[ -52 -179 -228   52 -109  164    2  -33 -115  -95  -70  194 -143   -4
  342   17 -195   87 -134  248   11 -131 -119 -103  119  -24   33   89
  344  -64   94  -34 -314  -42   -9 -141  -14 -135 -257  199    5  209]
7
[ 190 -269   79  430   64 -267   65  160   21 -305 -292 -303  252  323
   42  -85 -216 -125  150  183 -125 -818   99   32  -31  204  457 -101
 -281   48  118  252   88  190 -265   49   49    5 -522    7  -59  154]
10
[ -10 -128 -190   79 -106   56   19  142  -28 -291 -148   49    0  137
    7   13 -261 -103   16  150  -57 -566   32   58   60   44  203   45
  -49    0   32  -50   -7  170  -18  -53   27  -13 -321   13  -11   37]
7
[  42   62 -260  -31   76   67  -76   -1 -312   62   15 -132  120   90
  448  -16 -295  107 -298 -120  -76    0    7   37   32   63  114  -26
  250   26  211   56 -283  -64 -116 -277   31    3 -592   46   47  161]
11
[-164 -202 -328    7 -354  558 -134  203 -157  -69  -41  146   32 -160
  -78   97 -127  -85  -24  336 -136  -24  167 -111 -143 -178 -140   90
  233 -179   28   35  -19   64  285 -106  -38   66 -130  308   13  135]
3
[-152  230 -214 -274  -94  249   83  -59  138  -42  149  339 -231  -16
 -166   91   54   -6 -168  -92  130  291 -182  133  144 -212 -270   10
   -5   -7 -161 -377  -16  -43  217  -12  -67   32  193  -15    4 -219]
10
[-183   11   -1 -106  -35  124   86   42   20  -50   45  219 -164  -25
 -145   76  138  -69   -4   11   77  135 -130   41  115  -65 -260  -69
   28  -67  -42 -180   18   51  176   33  -55  -75  199   66  -18 -153]
6
[-145 -243  408 -206 -128 -229    1  117  179 -165  -20  260 -201  -96
 -372  136  157 -112  239  328  113 -361 -164  149  163  142 -125   -9
  -69  -63  -95  -38  102  122  -14    6   17 -112  603   90   13 -357]
10
[ 181  331 -380 -175 -132  112   19 -149   70  165  134  126   39   16
  140    9  -90   36 -203 -245   69  373   18   27  -81 -212  -11  106
  -55   99 -118 -126  -64 -192   26  -21    5  180 -104 -106  -64   62]
12
[  23 -315   71   49 -355  -79  -88  186  101 -325 -146   79   92  -91
 -324   81 -137 -158  234  400  -59 -756  145   23  -68   80  181  110
 -182  -50  -46  177  139  182  -45  -47   47   31  102  146  -27  -62]
4
[ 140 -279  234  279    6 -309   66   70  -51  -13 -180  -68   99   53
  140  -60  -14  -21  233  322  -37 -322   34  -84   -6  160  192  -57
   45  -38  147  332  -64   41 -188   65   26  -81  -75  132  -56  134]
8
[ 227  163   92 -258  -96 -285 -146  -13   98  -24   23  -76  204  -35
 -278    4  -80  -98   65 -189   88 -210  165  188 -148   74  179   55
 -360  133  -98   94  178   -1 -155  -28  166  253  141 -143   23 -236]
1
[ 104  -49  319  160  240 -276  191 -298  108  129   -3   69 -229   49
  430 -109  117  228   21   42  142  195 -215 -192  164   80   66   15
  233    1   10   40 -294 -254 -263  104  -90 -229  139  -33  -80  248]
9
[ 138   18  270  131  157 -373  202  -23  390 -289 -106  -53 -130  161
 -277  -44  116 -123  157  -54  158 -492  -57   14   38   -8  231  -78
 -473  112 -158 -153  274   79 -167  245   44   28  242 -272  -73 -122]
8
[ 263  357 -208 -281 -144  -54 -148 -103  -77   15   78 -223  358   27
 -244   22 -121 -190 -115 -351   24  -59  272  283 -278   -3  171   80
 -373  159  -19   81  163   55  -50 -143  180  335 -281 -152    5 -220]
7
[  85  272  -79 -153  136  -52   15 -196  -36  217  167  -26  -44  -69
  243  -40   42  146 -195 -287  126  459  -83   13   25 -119  -69   16
  110   70    0 -110 -147 -227  -64  -68   28   37  -34  -46   40    1]
8
[-119  -92 -182 -142 -296  236  -80   89 -112   42   74  230  -26 -204
  -21   97  -57  -12   34  213  -13   71   23   -5  -10  -76 -142  126
  227 -123  -22   53  -82    7  147 -136  -42   23   93  218  -18  -21]
4
[-325 -181 -204 -102  -36  456 -117  109 -342   98   70  205 -146 -193
  305   93  -72  153 -188  216  -66  340 -113  -65  137  -54 -299   18
  622 -196  191   -1 -370  -66  175 -250  -68 -154 -112  359   81   56]
1
[-253 -290 -230  231 -207  589  -41  376 -233 -110 -124    0   99  -55
 -190   80  -33 -217   79  362 -255  -52  226  -72 -133  -99 -200  -71
  153 -220  129  100  125  195  368   32 -129   47 -217  304  -14   77]
2
[ 113   28  -64   35  215 -168   16   17  -98 -173  -52 -196   36  233
  307  -70 -272   86 -237 -145    6 -433 -115  108  158   43  318  -52
  -32  108  139 -132 -189    9 -243 -172   56  -52 -550  -90   60   78]
3
[ 122   88  151  -66   91 -307   30 -111   24   28    5 -152   57   47
  -27  -38   97  -94   77 -135   96  -41   16   76  -68  118  122  -25
 -201   87  -23   56   65  -32 -145   43   91   41   87 -134   19 -105]
7
[ 122  115 -113   30   24   24   60  -58  119  -20   11  -15  -21   79
   57  -40  -18   -6  -45 -104   65   61   46  -81  -80 -130   95   30
 -118   12 -107 -112   60  -68  -10   80    0  114  -37 -139  -39  151]
3
[ 317  199  -30  380  320 -272  115  -85   95   -3 -105 -414  258  280
  191 -163  -43   50  -72 -411  -34  -87   81  -10 -123  -29  328 -124
 -388  189   12   47  161  -27 -195  188    9  130 -412 -268  -56  220]
4
[-109   28 -651 -138 -253  660 -151   57 -312  -33   25  192   50  -59
  385   62 -423   51 -358  189  -69    0   47  -69   52 -168   33  167
  414 -116  124  -89 -348  -40  165 -349  -20  101 -625  199  -17  247]
5
[-264  102 -246 -121  -76  580  -71  150 -297  210  129  -28   69 -180
 -116   76  141 -118 -105  -16 -102  650  135   15 -155 -192 -430  -80
  199 -148   96  -37   64  -24  397  -45  -38   97  -20  230   55 -128]
8
[ -30   58 -106 -250  -71  -48   34 -111  -71   13   84  242 -117  -32
  233   31  -96   92 -150  -34  130   53 -220   81  224    5  -69   52
  187   16   19 -125 -259  -68  -51 -189   14  -86  -63   42   10  -41]
6
[ -57  164 -182 -385  -52   62 -122  104  -77 -230   24   12   47   69
 -128   52 -271  -87 -212 -100   35 -349  -15  267   99    6  108   37
 -154   47   11 -209  -18   43  -52 -244  119  122 -217  -81  113 -281]
1
[ 339 -308  323  488   98 -496   21  -10   72   69 -202 -240  199  116
  201 -134   65   56  327  163  -46 -293   81 -147 -103  215  274  -79
 -101   49   67  395   17   18 -268  192  -10  -70  -39   13 -123  318]
3
[  80 -130 -459   87 -169  283  -89   16 -290  -44 -102   63  133   50
  489  -21 -492  104 -212  279 -108 -266   -4  -55   35   -9  226  139
  422  -27  218  193 -387  -45  -61 -400   37   22 -879  247   14  373]
10
[ -75  -65   36  247  315  104   76  -20 -112  158   -9 -117  -64   72
  318  -54  149  106  -57  -61   -1  437  -65 -168   16  -39 -113 -119
  251  -97   94   44 -122 -113   15   99  -73  -84  -32   44   -7  184]
1
[  23  189 -156  -37  240   88   58 -250 -133  351  156  -43  -58  -35
  570  -54  100  216 -252 -349  124  761 -142 -147   18 -119 -149  -11
  370   -9   54  -40 -269 -283  -37  -50  -17  -26 -138   -3    0  268]
6
[  40   70 -126  234  179   89   15   51    0  -60  -62 -265  149  123
   34  -54  -30  -20  -81 -182  -70  -57  119  -26 -104  -64  128  -79
 -182   41   32   -5  151    9   17   61  -29  100 -280 -106   -2  132]
4
[-210  -17  -52 -340 -294  247 -128  183 -165   72  138  237  -60 -239
 -214  159   63 -107  -12  188   30  265  -53  152   40  -35 -377   24
  167 -117   16  -26  -16   63  266 -182    1   14  305  237   11 -328]
0
[  90  311  183 -732 -233 -336 -204 -153  177 -106  203   53  112 -174
 -510   68  -60 -124   15 -146  154 -347    8  373   25   80  123  186
 -443  166 -253 -188  207   -5 -129 -252  238  148  378 -294  114 -542]
3
[  49  -88  365    4  182 -498  155  -92  162 -191  -79  -30 -166  144
  -44  -32   94  -70  151   51  127 -439 -166   66  183  202  199  -45
 -188   76  -43  -66    7   48 -247   67   49 -132  205 -188   16 -159]
7
[ -33  295  232 -418  117 -318   70 -196  267   -6  236  197 -334  -77
 -184   65  212   89 -109 -332  302  187 -326  215  247  -91 -175   18
 -180  108 -235 -434    9 -143  -59   -5    4  -37  609 -210   69 -428]
4
[-126  -50  152 -167   17 -120   -6   77 -130  -22   38  -69  -18    1
  -61   59   83 -111   13   18    3  -60  -37  118   20  160  -79  -94
   -3  -33   81   35  -43   60  -59  -97   51  -55  113   42   43 -226]
11
[ -64   18   53 -161   -4  -48   34  -93   14   69   69  141 -156  -75
   21   48  156  -23   33   37  114  200  -82   16   37   17 -137   40
  122  -17  -35  -30  -75  -63   35  -43   20  -50  260   16   21 -104]
7
[-271 -162 -342 -409 -560  417  -39  119  -45 -176   47  551 -151 -217
 -164  201 -182 -167   53  492   10 -189   22   -9  115 -115 -181  242
  342 -209  -60  -35 -168  101  184 -257  -29    8   54  273  -22  -52]
6
[-299 -277  -27 -274 -255  206 -177  352 -341 -196  -44   73   79 -116
 -206  124 -184 -190   99  376 -135 -440   55  191   70  180  -75    9
  186 -168  173  130  -82  207   73 -291   67  -36  -68  290  103 -305]
1
[-250 -219 -307  120 -260  519   43  163  -22 -123  -63  326 -145   -7
  -55   88  -41  -71   -2  423  -64   44  -61 -104   52 -170 -224   18
  262 -201  -18  -96  -60   69  320   10 -120  -48  -54  302  -40   88]
10
[ -11  385 -183 -430   13    5    5  -94  -62   61  188   73  -83  -22
   53   11  -79   14 -209 -283  172  216 -135  224  126  -98  -56   24
  -25   59  -56 -270  -98 -139  -31 -163   79  102  -48 -124   66 -254]
8
[ 124  -55  196  -53  -57 -313   54   32  184 -183  -77   31   -2   50
 -177   -5  -13 -139  181  136   82 -432   52   47   -1   85  209   32
 -197   22  -92   61   94   33 -187   59   42   71  153 -111  -21  -65]
2
[ 134  124  -51   41  114  -78   13  -91  -49  181   59 -154   59    8
  280  -59   18   54  -73 -134   55  349  -23  -70  -52  -28   18    0
   81   18   23   93  -80 -144  -82  -37   20   54 -103  -48  -38  137]
0
[ -10  -98   -8   14  183  -28  -57  128 -283 -156  -86 -236  144  125
  306  -36 -310   15 -182   55 -123 -460    5  122  132  172  246  -41
  150    1  259   78 -192   55 -193 -284   30  -68 -653   46   89   91]
2
[ -80  -42 -448   -1  -78  341   15  148 -266 -185  -62   28   84  143
  324   39 -374  -37 -254  200 -100 -328   49   -3   81  -84  186   39
  212  -95  180  -35 -228   76   21 -257  -14   27 -701   94   10  173]
5
[  46   63  483 -332  -65 -442 -116 -103  197  213  209   46  -51 -330
 -376   77  365    1  225 -149  150  235  -51  137  -36   88 -203   43
 -176   88 -166   45  151  -66  -43   41   57   19  851  -22   45 -426]
4
[  32  -83 -136  304  108  185   72   24  -73   64  -81  -75    9   93
  359  -78 -101  103  -36   34  -70   90   -2 -158  -31  -58   65  -24
  237  -56  101  103 -108  -65   -1   38  -83  -73 -361   56  -83  301]
9
[  -2  169   40  111  400  -57  179  -87   37  113   64 -202 -115  195
  231  -53  141   65 -181 -329   37  305 -140  -10   85  -72  -37 -138
  -46   68    7 -210  -16 -123  -61  113  -60  -64  -56 -216    8   47]
12
[-104    2 -228 -248 -231  183  -34   24 -108  -16   70  194  -29  -80
   46   77  -87  -46 -103   36   32   60  -63   90  100  -54 -139   64
  138  -46   27  -75 -143    6  107 -180   17   33  -85  150   32  -93]
6
[  44  -42  -68   54 -103    2   53   16   59  -79  -26   75  -35  -11
   40   10  -74  -37   43  171   45  -87  -13  -84    1  -61   68   74
   34  -40  -60   43  -11   -3  -17  -30   -6   20  -21   10  -64   94]
0
[-133  -41 -358 -102 -140  364    6   40 -105 -100    5  189 -145   -2
  233   86 -223   49 -257  150  -39  -91  -98  -10  123 -134  -38   96
  291  -57   52 -159 -253  -52   59 -206  -42  -63 -266  127   23  106]
12
[ 251   96 -125   97  117 -250  127  -43  153 -364 -157  -69   -6  323
  270 -103 -410   85 -195 -102   70 -744  -90   85  146   27  508    4
 -210  195    1 -150 -136  -43 -352  -65   52  -34 -566 -241  -11  135]
9
[-245   59 -147 -437  -69  201  -25   37 -170  -81  132  259 -168  -43
   67   99 -100  -12 -215  124   88   47 -191  125  237  -40 -157   61
  285 -108   40 -216 -255  -32   44 -276   32  -75   39   78   88 -238]
1
[ 294  174  307  349  540 -542  266 -221  458  -67  -67 -159 -240  316
  240 -181  152  181  -31 -370  244 -100 -242 -132  108   10  321 -149
 -283  224 -104 -177   45 -140 -336  300  -35  -91   24 -419 -113  153]
9
[ -19  -58 -149 -137 -234  104  -93  -59  -21   26   41  150  -41 -168
  -22   63  -15  -15  -20  110   15   53   22   -6  -54  -40  -88  123
  137   -5   -3   24  -98  -27   81 -110   35   12   65  170   27  -30]
7
[-291 -355   58  -59 -171  169   57  187  -72 -161  -58  254 -223  -16
  -36  122   -1 -123   74  553  -55 -305 -124  -33  197   49 -129   48
  277 -178   78  -14 -142  100   76 -118  -51 -212  152  220   19  -73]
12
[  91  -32  -31  336  186   45    1  -92  -35  147  -50 -209   31    3
  180  -71   91   72  -21 -199  -17  301   76 -149 -172  -44  -10  -78
   38   40   34   66   14  -81   33  172  -47    8 -108   32   -5  229]
7
[  27  175  -59  -23   -5  136   17  -94   70  177   99   28  -52 -152
  -58   12  149   23  -13 -165   65  503   65  -61 -135 -210 -191    4
  -16  -16 -108  -67   92 -149  131  125  -25  117  210    6   -6   -5]
8
[  79  115  -81   28  102   57  -13 -145   15  220   85   -9   12  -45
  193  -27   55  121  -98 -154   56  436  -30  -77  -76  -78  -82   -1
  144   25  -15   18  -76 -172    9    2  -29   52  -55   34  -21  156]
10
[ -38  124 -129  -27   19   71  119   -7   82 -104    4  103  -77  115
  -31   13   13  -50  -83 -171   97   37  -87   60   90 -107  -63  -53
 -139   19  -86 -225   59   40   75   73  -29   41  -29 -103  -28  -50]
6
[-197 -566   92  369 -121  333 -124  396 -280    1 -213 -212  221 -122
  -87   74    5 -191  264  497 -334 -286  299 -173 -242  150  -48  -76
  223 -207  257  469  123  208  162    3  -49  -53 -123  368  -27  180]
12
[   8  358  -45 -465  -55    8 -120  -71  139   51  194   97  -22  -85
 -330   66  106  -78 -102 -308  179  277    4  210  -39  -95 -153   60
 -282   65 -198 -232  176  -65   68  -27  104  210  384 -167   20 -375]
1
[ -47 -378  238   73 -300  102 -221  126  -68  200  -47  -20  205 -327
 -275   76  213 -186  401  329  -58  120  284 -135 -265  148 -199   39
  100 -170    0  477  204  111  168   78   22  101  425  269  -59   23]
6
[ 321  601   23 -290  238 -369   91 -332  297  178  233  -78  -20   93
  -18  -80  113   85 -175 -681  271  416  -73  128  -46 -172   97   12
 -440  232 -290 -344  158 -229 -164  136   64  199  211 -491  -36 -115]
3
[ -54  -34   88  172  205  -15  174  -51  -27  164   30  116 -205   36
  300  -38  164  136  -23   48   73  402 -199 -127  166  -77 -167 -107
  269  -70   64  -60 -170 -114   36  107  -89 -169   89   76  -50   97]
8
[-162  -42 -203   40 -155  416 -114  164 -108   21   27  -39   67 -163
 -180   75   59  -90  -21   14  -91  219  164  -38 -171 -155 -222  -13
   37  -98    5   12  121   22  275   11  -61  122   48  195   38  -26]
4
[ 252  -87  114  184   51 -323   19  -61   65   90  -78 -185  165   58
  147  -65  -67   20  140  -19  -56 -234   73  -39  -97  125  263   31
  -78   98   23  276   11   -8 -247   42   44  -10 -117  -84  -81  163]
12
[  64   -2 -354  241  -91  273   22   41    2  -44  -96   12   60   54
   61  -28 -144  -62   22  -16  -61    2  161 -124 -178 -129   79   42
   -9  -21  -41   29   83   49  132  101  -33  108 -305   11  -84  255]
7
[ 131  115  323  273  297 -307  193 -183  354  191   21  -73 -159   82
 -159  -69  511  -24  175 -284  137  501  -65 -119  -89  -68 -161 -125
 -320   99 -190 -121  291  -37   69  472  -61    2  574 -229 -103  -41]
7
[-119   25  -86 -231 -242  179  -75   81  166 -186   27  251 -103 -119
 -431  106   31 -120   42   80   66  -75   29   76  -34 -133 -144   73
 -164  -37 -184 -190  147   50  161   38   31  118  373   28   21 -268]
1
[ -66  -72   15  -36   59  -63   61   14  -63  -97  -29   24  -50   43
  124    0  -88   10   -7  -16   28 -233 -126   41  156   92   36  -22
  111   -7   49  -40  -99   75  -69 -116    1 -120 -143  -22   10    2]
6
[ -40  -57  375 -206  -82 -220  -95   48  105   23   77  -25    6 -181
 -441   89  249 -160  223    9   67  -87   38  130  -57   93 -106  -27
 -268   23 -106   14  236  116   36   74   62   41  588  -27   14 -414]
5
[   2 -305  397   29 -112 -242  -92  165  -32   -7 -106  -23   90 -170
 -257   42  108 -125  362  376  -40 -287  136   -4  -92  215   -8  -28
   -4  -91   62  332  124   83  -53   19   61  -30  354  161    2 -145]
8
[ 112   73  341  -18  102 -326   34 -115  226  164   75 -103   19  -64
 -228  -12  346  -93  246 -155  125  233   75  -10 -132   38  -32  -56
 -296   57 -143   83  221  -27  -45  230   21   98  525 -177  -50 -166]
5
[ -79  -10  351 -147   51 -206   51   54   58   44   57   82 -124  -22
 -170   33  224  -39   98   32   88   74 -141  138   95  103 -178  -97
  -65    3    9  -31   55    7   13   41  -15 -117  395   22    0 -346]
9
[ -22  224   99    7  297   73   10 -113 -103  509  213 -250   39 -102
  129  -22  347   65  -43 -433  -18  899   10  -35 -152  -57 -310  -99
  108   19   -3   42   87 -157  121  113  -47    6  226  -73  -20  -20]
12
[ 203   27  456  -37   33 -582   87   86  326 -275 -131 -128   85  163
 -484  -29   88 -210  289  -64  107 -655   47  241  -51  203  258 -116
 -655  165 -127   36  350  115 -240  201  101   72  331 -264  -44 -385]
9
[  61   63 -220  448  355  203   95  -41 -159  241  -37 -305  117  201
  473 -119   49  146 -199 -270  -93  528  -19 -135  -72 -111  -43 -186
  168   13  168   55 -100 -121   56  111 -103    8 -517   56  -20  365]
10
[ -47  -16   24  172  167   23   80   11   22  -98  -59 -130  -93   77
  -31   -8  117  -45  -26 -134    7  -27  -30   -5   -7  -15  -43 -110
 -110   29   16 -126   70   46   47  113  -28  -41   -9  -32   13  -21]
7
[-103   68   10  233  183  231   48  -74  220  207   81   -1 -131 -118
 -131  -20  418   80  115 -305   40  787   34 -198 -177 -242 -352 -104
  -21  -12 -159 -105  143 -162  246  345 -107   31  498  -20  -36   53]
1
[ 123  192   46  -85  114 -187  -38 -100   32   33   40 -184  103   39
 -124  -30   61  -65  -30 -300   48    8   68  126  -82   61   46  -29
 -260  159  -35  -45  144    5  -59   13   88   82   18 -178   20 -147]
7
[-245 -233  -77  -44 -133  294   -5  104 -160   65   15  211 -124 -167
  100   71   27  -10   58  229  -48  163  -82 -109   82   11 -292   16
  412 -175   71   37 -134   69  192  -87  -72 -151   81  254  -24   72]
6
[  86  244  -44  138  330  -17   -9  -95 -129  197   76 -412  123  122
  184  -72   70   65 -229 -558  -42  450   49   34 -138  -35  -35 -185
 -109  128   74  -54   32  -95  -27   33   16   72 -270 -145   51   18]
11
[ -15  -27 -152   17  -82  182  -96   79 -122   36    9  -63  114  -88
   50   38  -60   -5  -72    6  -58   29  103   -7  -81  -50  -15   24
   63  -38   49   82   27   -1   82  -79  -12  102 -123  109   -1   50]
4
[-207 -336  -53  100 -181  237  -33  182  -67 -179  -90  171 -163 -128
   28   92  -87   -5   45  426  -36 -222  -88  -91  106  -12  -85   25
  295 -154   62   46 -126   82  108 -120  -52 -138   20  264   -7   46]
0
[ -24  272 -486  106   34  460   97 -117  -38  204  106  140  -88   34
  309  -15   10  122 -298 -294    2  768    0 -174 -138 -309 -240  -47
  170   -8  -14 -191 -132 -179  241   79 -112   58 -236   26  -84  316]
11
[  -6  -82   54 -256 -312 -198  -63   92    8 -131   -8  178   39  -16
 -245   86  -68 -159  113  235   12 -337    8  171   20  140    9   25
 -113   11  -13   67  -15  105  -40 -145   93    9  154   56   12 -290]
11
[  41  184   76 -145  135 -152   13 -183  119  126  103  108 -160  -25
   14    0  140   67  -70 -213  160  283 -131   44   78  -27 -111   17
  -28   99  -93 -193   -5 -105    3   51   10  -33  273 -128    5 -106]
7
[ 218   45   79  435  420 -243  190  -92  114   36 -105 -201  -25  269
  373 -159    3  146  -66 -250   33   61  -90  -94   73  -18  207 -163
  -59   90   44  -26  -50  -85 -181  225 -103  -49 -313 -182  -82  311]
2
[  41  276  497 -356  147 -482   66 -243  296  188  182   26 -255  -59
 -288   32  416  -52  126 -330  307  463 -184  148   14   10 -211  -45
 -271   68 -315 -212  161 -212  -87  160   77   95  861 -267   76 -447]
11
[ 149  107  220   59  309 -418  176 -159  130  -13  -26   15 -183  221
  336 -111  -20  195 -117 -190  175  -52 -307   72  264   91  143 -117
  -29  137   34 -134 -207 -150 -282   57  -34 -174  -49 -171  -29  -24]
9
[-192 -342  120  -95 -339  126  -38  189   34 -160  -76  348 -157 -162
 -168  105  -32  -88  252  537   10 -355  -52   -8   77   73 -105   88
  234 -163   -8  122  -54   90   84  -63  -32 -147  298  266  -41 -124]
9
